Small tables with named rows and columns. After each table, cells are looked up by row and column.

fab:
	pimabil	nuseka	mufaz	bomuko	dubozu
neresi	0.0	-5.0	-2.5	-6.7	0.2
ner	0.3	-4.2	-7.1	-3.1	-1.6
lifo	3.0	0.4	-6.9	0.6	-2.2
kigefo	1.7	5.3	-4.1	0.1	-2.1

bomuko of kigefo is 0.1
mufaz of neresi is -2.5
mufaz of kigefo is -4.1
nuseka of ner is -4.2
mufaz of lifo is -6.9
pimabil of lifo is 3.0
dubozu of kigefo is -2.1
dubozu of lifo is -2.2
mufaz of ner is -7.1
nuseka of kigefo is 5.3
Which row has the largest nuseka? kigefo

Table ranof
|  | mima | gir | zatuzi | mel | semukan | zazive |
|---|---|---|---|---|---|---|
| zuv | 62 | 46 | 101 | 110 | 53 | 156 |
| tadedup | 106 | 101 | 181 | 194 | 152 | 195 |
| lanez | 171 | 155 | 92 | 92 | 151 | 91 |
| doro | 174 | 156 | 100 | 99 | 156 | 94 |
| pela | 78 | 76 | 132 | 140 | 93 | 167 |
| buposim | 86 | 83 | 151 | 163 | 120 | 179 |
| fono | 146 | 134 | 63 | 55 | 99 | 80 |
| kuzuvog | 153 | 140 | 70 | 58 | 117 | 81 |
| digi | 164 | 152 | 87 | 88 | 143 | 90 |
| fonarep | 62 | 47 | 93 | 106 | 53 | 156 |
| bure | 138 | 125 | 64 | 58 | 87 | 87 |
| gozode | 176 | 174 | 156 | 155 | 178 | 132 |
| teretuk | 89 | 88 | 142 | 155 | 118 | 170 |

lanez, mel -> 92
lanez, mima -> 171
doro, gir -> 156
pela, semukan -> 93
pela, mel -> 140
fono, mel -> 55
zuv, gir -> 46
buposim, mel -> 163
digi, gir -> 152
buposim, zazive -> 179
kuzuvog, semukan -> 117
buposim, mima -> 86
fono, semukan -> 99
gozode, mima -> 176
gozode, zatuzi -> 156
digi, mima -> 164

Table dal
cols = dinepef, ridor, vaf, kodi, meno, sabug, vos
bebun: [17, 52, -57, 20, 30, 1, 5]
zireve: [10, 40, -41, 26, 33, 10, -6]
dadan: [48, 17, -25, -36, -20, -35, 51]
lezu: [48, 5, -14, -43, -26, -33, 49]
garunek: [40, 17, -27, -34, -17, -29, 46]

What is the vaf of zireve in dal?
-41
What is the sabug of bebun in dal?
1
What is the dinepef of dadan in dal?
48
What is the sabug of garunek in dal?
-29
What is the kodi of bebun in dal?
20
What is the vos of garunek in dal?
46
What is the vos of zireve in dal?
-6
Row with the largest ridor: bebun

zavor
|  | suben | zivif |
|---|---|---|
| vosobom | 92 | 177 |
| tema | 146 | 236 |
| fidovi | 58 | 85 |
| led | 86 | 175 |
| ren | 198 | 126 |
| daz | 167 | 221 |
| kosava | 122 | 224 |

What is the zivif of vosobom in zavor?
177
What is the suben of ren in zavor?
198
What is the suben of vosobom in zavor?
92
What is the suben of kosava in zavor?
122
What is the zivif of fidovi in zavor?
85
What is the suben of daz in zavor?
167
What is the zivif of ren in zavor?
126
What is the suben of fidovi in zavor?
58
What is the zivif of tema in zavor?
236
What is the zivif of daz in zavor?
221
What is the zivif of led in zavor?
175
What is the zivif of kosava in zavor?
224
What is the suben of led in zavor?
86
What is the suben of tema in zavor?
146

Table nesu
columns: zub, safipim, gep, ranof, molo
volaku: [66, 105, 78, 121, 58]
buduz: [123, 136, 110, 115, 83]
vareba: [99, 137, 123, 119, 6]
dumino: [17, 57, 128, 106, 183]
vil: [226, 98, 147, 176, 72]
minev: [80, 44, 115, 150, 111]
lanagis: [195, 172, 169, 118, 73]
petakik: [228, 98, 146, 175, 72]

What is the zub of minev in nesu?
80
What is the molo of buduz in nesu?
83
What is the molo of minev in nesu?
111
What is the gep of petakik in nesu?
146
What is the gep of buduz in nesu?
110
What is the ranof of lanagis in nesu?
118

Table pav
	pomason	safevad
rog	197	181
fasegor	71	122
kigi	88	187
pib	142	161
nibosef	105	102
vif	69	105
mube	162	214
kolo	230	216
mil	43	131
tukapi	112	177
felat	102	179
nimo	144	205

What is the safevad of nibosef in pav? 102
What is the safevad of felat in pav? 179
What is the pomason of vif in pav? 69
What is the pomason of mil in pav? 43
What is the safevad of mube in pav? 214
What is the pomason of kigi in pav? 88
What is the pomason of rog in pav? 197
What is the pomason of mube in pav? 162

pib
|  | pabopo | lafisov | taf | mapas | dokof | vof | fup |
|---|---|---|---|---|---|---|---|
| zun | 76502 | 86022 | 33533 | 19054 | 45103 | 34342 | 16847 |
| kibe | 66562 | 79773 | 29450 | 11880 | 41096 | 30165 | 9519 |
| ravol | 22371 | 55731 | 69428 | 66663 | 55108 | 63436 | 70302 |

lafisov of zun: 86022
lafisov of kibe: 79773
fup of kibe: 9519
taf of ravol: 69428
lafisov of ravol: 55731
pabopo of ravol: 22371
mapas of ravol: 66663
vof of zun: 34342
dokof of ravol: 55108
pabopo of zun: 76502
taf of kibe: 29450
taf of zun: 33533
fup of ravol: 70302
Row with the largest lafisov: zun

